Below is a small trained network, with its code and all its weights. Each question gives an input and a target symbol and asks what happens when units are switched off, that is, made to give their printed mean instead of their output.

import numpy as np


def w(rows, s, z=0):
    codes = np.array(rows[::2]) - 128.0
    scale = np.full(codes.shape[1], s)
    scale[-1] = z or s
    return codes * scale


def norm(h):
    return h / np.sqrt((h * h).mean(-1, keepdims=True) + 1e-5)


def f(y):
    return y / 2 * (1 + np.tanh(0.7978845608 * (y + 0.044715 * y**3)))


def softmax(a):
    e = np.exp(a - a.max(-1, keepdims=True))
    return e / e.sum(-1, keepdims=True)


def log_softmax(a):
    a = a - a.max(-1, keepdims=True)
    return a - np.log(np.exp(a).sum(-1, keepdims=True))


def net(x, mask):
    ids = ['αγδεζθλπστφψ'.index(c) for c in x.split()]
    T = len(ids)
    res = E[ids] + P[:T]
    u = 0
    for l in range(2):
        q, k, v = (norm(res) @ M[l].T for M in (Q, K, V))
        z = softmax(np.where(np.tri(T) > 0, q @ k.T / 2**0.5, -1e9)) @ v
        res = res + np.where(mask[u], z, O[l][:, -1]) @ O[l][:, :-1]
        u += 1
        y = f(norm(res) @ A[l][:, :-1].T + A[l][:, -1])
        res = res + np.where(mask[u : u + 16], y, B[l][:, -1]) @ B[l][:, :-1]
        u += 16
    return log_softmax(norm(res)[-1] @ U[:, :-1].T + U[:, -1])


Q, K, V, O, A, B = {}, {}, {}, {}, {}, {}
E = w([
[169,188,133,79,78,121,73,112,129,50],'α',
[49,123,131,80,109,98,111,95,103,150],'γ',
[176,125,142,57,175,173,96,98,105,70],'δ',
[67,132,126,125,129,138,156,108,110,203],'ε',
[94,159,132,154,117,107,144,99,132,198],'ζ',
[202,174,160,129,91,175,74,92,150,92],'θ',
[80,110,121,122,182,98,150,127,103,166],'λ',
[46,94,115,100,132,86,149,137,110,129],'π',
[141,110,136,148,87,255,146,152,130,140],'σ',
[136,169,146,193,127,50,126,89,150,166],'τ',
[153,77,88,125,159,170,159,223,164,81],'φ',
[197,152,112,172,172,99,130,191,176,113],'ψ',
],0.0041)
P = w([
[151,157,137,5,111,129,126,188,199,215],'0',
[82,224,76,82,153,164,142,130,195,141],'1',
[126,102,20,111,115,118,50,104,171,182],'2',
[97,149,28,150,149,149,86,95,161,146],'3',
[115,163,228,87,123,127,197,147,156,135],'4',
[202,77,102,103,75,99,107,160,43,182],'5',
[172,94,215,97,86,99,168,168,80,154],'6',
[54,187,146,176,163,155,183,102,132,64],'7',
[159,80,44,189,93,115,85,116,15,126],'8',
[86,140,69,220,144,150,130,100,55,73],'9',
[95,104,244,183,129,121,182,107,90,84],'10',
],0.0034)
Q[0] = w([
[156,113,251,91,115,122,174,160,140,131],'0.h0',
[49,184,163,142,175,149,153,85,184,86],'0.h0',
],0.012)
K[0] = w([
[37,201,42,193,191,181,120,81,167,58],'0.h0',
[98,192,254,112,145,137,235,152,131,80],'0.h0',
],0.0085)
V[0] = w([
[158,240,130,183,60,47,112,67,141,156],'0.h0',
[158,96,143,59,117,2,11,92,105,56],'0.h0',
],0.0027)
O[0] = w([
[80,127,141,174,162,158,33,221,139,136,148],'0.h0',
[56,95,255,122,159,131,151,78,244,111,3],'0.h0',
],0.0036,0.00066)
A[0] = w([
[84,170,88,145,147,153,146,121,128,94,144],'0.n0',
[227,135,119,125,97,122,118,101,123,64,112],'0.n1',
[145,83,84,142,109,162,70,94,160,138,190],'0.n2',
[19,119,171,168,136,95,79,140,117,191,72],'0.n3',
[12,37,234,156,151,76,187,42,240,184,24],'0.n4',
[130,98,150,102,167,134,102,133,175,156,71],'0.n5',
[169,117,76,97,99,102,252,39,105,126,24],'0.n6',
[77,129,114,125,130,50,198,63,84,191,91],'0.n7',
[123,125,170,172,144,189,25,209,152,92,86],'0.n8',
[155,123,184,102,108,107,119,162,109,158,120],'0.n9',
[113,143,99,151,51,81,119,156,157,154,145],'0.n10',
[171,87,85,154,135,108,144,146,98,113,36],'0.n11',
[233,161,76,142,132,186,67,208,72,50,3],'0.n12',
[192,86,103,102,114,132,123,112,135,161,67],'0.n13',
[96,192,137,143,36,89,104,137,144,74,147],'0.n14',
[83,82,101,104,131,40,110,131,127,103,119],'0.n15',
],0.0041,0.0043)
B[0] = w([
[187,69,205,95,112,110,123,156,108,172,198],'0.n0',
[48,139,160,123,190,179,102,134,120,73,144],'0.n1',
[141,177,209,82,123,154,205,194,87,116,235],'0.n2',
[38,153,183,176,210,177,101,159,195,89,209],'0.n3',
[158,255,45,107,127,174,167,144,22,44,240],'0.n4',
[98,196,129,136,142,95,148,105,194,110,86],'0.n5',
[121,160,166,138,66,73,26,166,109,42,110],'0.n6',
[117,56,162,88,137,105,204,59,164,161,250],'0.n7',
[169,155,43,96,71,106,174,45,82,59,132],'0.n8',
[91,146,65,169,192,185,126,68,145,101,155],'0.n9',
[153,118,130,108,225,167,140,94,125,121,190],'0.n10',
[100,176,116,142,128,103,152,120,171,99,75],'0.n11',
[76,83,230,123,144,112,156,67,231,134,160],'0.n12',
[94,224,125,168,131,131,169,118,170,77,96],'0.n13',
[151,50,105,114,192,169,133,126,93,181,196],'0.n14',
[142,174,170,154,137,148,219,159,135,180,161],'0.n15',
],0.0038,0.0019)
Q[1] = w([
[94,199,50,135,111,95,173,174,233,207],'1.h0',
[254,107,145,96,108,211,118,208,159,76],'1.h0',
],0.0076)
K[1] = w([
[158,175,92,22,155,134,89,136,217,182],'1.h0',
[193,93,127,254,147,88,197,165,146,80],'1.h0',
],0.0062)
V[1] = w([
[177,220,170,183,185,89,55,2,93,183],'1.h0',
[70,104,168,139,19,227,96,80,90,143],'1.h0',
],0.0039)
O[1] = w([
[138,166,253,52,76,77,138,208,38,196,5],'1.h0',
[223,175,65,64,165,148,159,184,218,174,140],'1.h0',
],0.0046,0.0019)
A[1] = w([
[140,122,117,132,134,114,84,70,194,101,108],'1.n0',
[113,134,137,193,144,172,156,147,108,175,126],'1.n1',
[134,78,174,120,140,108,162,93,145,175,104],'1.n2',
[122,120,140,72,159,121,152,161,76,103,22],'1.n3',
[115,41,119,153,127,120,114,147,133,193,75],'1.n4',
[46,143,161,226,77,107,2,202,161,69,2],'1.n5',
[141,23,141,134,55,26,113,89,204,157,12],'1.n6',
[116,73,114,167,121,121,3,237,119,170,23],'1.n7',
[164,105,68,136,9,71,123,107,118,123,37],'1.n8',
[94,168,175,168,165,155,65,218,167,117,85],'1.n9',
[114,93,131,155,181,196,77,184,139,142,115],'1.n10',
[92,41,213,155,129,94,101,141,199,179,44],'1.n11',
[59,125,153,192,75,135,131,96,99,115,11],'1.n12',
[103,162,90,97,92,148,141,104,119,145,165],'1.n13',
[104,156,178,103,113,78,97,148,80,129,73],'1.n14',
[186,138,155,76,100,121,114,183,118,143,33],'1.n15',
],0.0071,0.0032)
B[1] = w([
[123,105,144,152,124,110,178,161,123,181,143],'1.n0',
[101,105,135,65,134,115,104,132,168,150,253],'1.n1',
[118,109,84,175,105,149,132,150,159,83,189],'1.n2',
[138,143,130,150,128,111,73,93,172,184,173],'1.n3',
[147,196,117,158,143,148,75,120,93,132,177],'1.n4',
[141,36,255,149,224,122,66,159,87,108,155],'1.n5',
[93,144,181,95,57,201,109,178,104,148,126],'1.n6',
[192,96,105,112,152,245,201,123,152,129,129],'1.n7',
[114,92,100,39,196,76,161,137,129,95,132],'1.n8',
[145,112,99,228,89,98,141,153,114,106,154],'1.n9',
[173,148,134,111,97,79,152,135,133,117,221],'1.n10',
[182,142,155,82,120,71,122,69,153,48,130],'1.n11',
[207,134,116,153,176,110,147,194,174,114,141],'1.n12',
[173,98,152,175,134,105,123,146,115,98,251],'1.n13',
[151,85,71,112,115,175,150,181,144,145,134],'1.n14',
[53,140,83,163,159,105,148,136,113,79,136],'1.n15',
],0.0069,0.0027)
U = w([
[69,254,115,159,171,144,164,182,95,59,167],'α',
[49,130,190,41,216,170,136,89,191,174,142],'γ',
[166,140,190,155,73,107,224,21,37,153,115],'δ',
[106,146,43,183,162,171,5,138,93,207,72],'ε',
[252,157,84,64,125,199,175,164,177,148,123],'ζ',
[114,139,147,162,46,3,147,162,187,193,251],'θ',
[100,134,186,150,6,192,50,92,143,102,172],'λ',
[73,20,58,231,119,152,165,57,178,96,59],'π',
[144,89,62,63,175,4,155,117,36,137,19],'σ',
[176,55,219,183,179,129,98,201,104,100,204],'τ',
[74,81,134,55,44,172,178,222,40,128,170],'φ',
[155,164,131,85,130,49,41,68,226,62,33],'ψ',
],0.0058,0.0017)

Each question gives the input, a string of symbols that net reads in full, and the target symbol t.
The units are the heads (2 rows each of Q, K, V and O) and the neurons (one row each of A and B). Each row of codes is followed by its name. A weight is (code - 128) times the scale printed after its matrix; where a second scale follows, it is the last column's (O, A, B and U).
mask holds one flag per unit, layer by layer, with each layer's heads first. A switched-off unit (its flag False) gives its mean, the last column of its rows in O or B, instead of its output. The means were averaged over made-up inputs and are rounded, as every weight is.
A unit's drop is (log p(t) with every unit on - log p(t) with that unit switched off) / (log p(t) with every unit on - log p(t) with every unit switched off).
The circuit of an input: a set's keep is (log p(t) with only the set's units on - log p(t) with every unit switched off) / (log p(t) with every unit on - log p(t) with every unit switched off). Starting from the 12 units with the biggest drops (on a tie, the unit counted first), units are removed one at a time, each time the one whose removal leaves the highest keep (on an exact tie, the one counted first), for as long as the keep stays at least 0.8.
circuit, biggest first: the units of the circuit, biggest drop first
top k neurons: the k neurons with the biggest drops, biggest first
top k neurons in layer l: the k neurons of layer l with the biggest drops, biggest first
input γ τ γ θ γ δ π ζ τ γ δ, target φ: circuit, biggest first => 1.h0, 1.n14
input γ α γ τ γ α, target φ: circuit, biggest first => 1.h0, 1.n14
input ζ α φ φ γ γ σ ε, target γ: circuit, biggest first => 1.n1
input λ φ τ, target λ: circuit, biggest first => 1.n6, 1.h0
input σ σ γ γ α θ φ γ α π, target φ: top 3 neurons => 1.n6, 0.n4, 0.n7
input σ π γ, target σ: circuit, biggest first => 0.h0, 1.n8
input θ ε δ ε α γ γ τ φ φ γ, target τ: circuit, biggest first => 0.h0, 1.n5
input γ γ γ σ ε γ θ, target α: circuit, biggest first => 1.n15, 1.h0
input θ ε ε γ π δ α α ψ ε, target α: circuit, biggest first => 0.h0, 0.n4
input σ σ θ π α θ α θ ζ φ σ, target π: top 2 neurons in layer 0 => 0.n8, 0.n4
input δ λ γ γ σ γ ε γ, target σ: circuit, biggest first => 0.h0, 1.n8, 0.n3
input γ τ ζ φ π σ ε α ψ ε, target ε: top 3 neurons => 1.n4, 0.n4, 0.n7
input ψ α δ α θ π α ζ, target θ: top 4 neurons => 0.n3, 1.n9, 0.n4, 1.n1
input δ ψ δ γ ε ε α, target ψ: circuit, biggest first => 0.n1, 1.n3
input γ γ τ θ ζ ε ε σ γ, target ε: top neuron in layer 0 => 0.n4
input ψ ε φ γ, target ψ: top 2 neurons => 0.n4, 1.n11
input γ α ε α φ π σ θ τ ε γ, target θ: top 3 neurons in layer 1 => 1.n9, 1.n10, 1.n1
input γ γ ζ τ ζ, target γ: top 3 neurons => 0.n4, 1.n1, 0.n7
input π φ γ ζ ε σ θ τ, target ε: top 2 neurons in layer 1 => 1.n4, 1.n2
input γ ψ α π γ ζ σ α ψ θ, target τ: top 3 neurons in layer 0 => 0.n12, 0.n8, 0.n7
input ε ε ε ε σ π τ λ φ ε, target τ: top 2 neurons in layer 1 => 1.n5, 1.n9
input π λ ε ψ λ λ λ, target ψ: top 2 neurons => 1.n11, 0.n4
input γ γ τ θ, target φ: top neuron => 1.n14
input σ φ σ τ ζ, target φ: top 4 neurons => 1.n6, 0.n4, 0.n6, 0.n7
input φ ε ε ζ σ σ γ λ λ ε τ, target λ: top 4 neurons => 0.n4, 0.n7, 1.n6, 1.n2
input ζ γ σ γ θ γ ε ε, target θ: top 3 neurons in layer 1 => 1.n9, 1.n10, 1.n1
input γ ε δ γ γ σ δ, target ζ: circuit, biggest first => 1.h0
input δ γ τ, target δ: top 2 neurons in layer 0 => 0.n4, 0.n2
input π δ φ σ σ ζ π α φ θ, target π: top 2 neurons => 0.n12, 1.n0
input σ ζ θ σ γ δ γ π, target γ: top 2 neurons => 0.n4, 1.n3
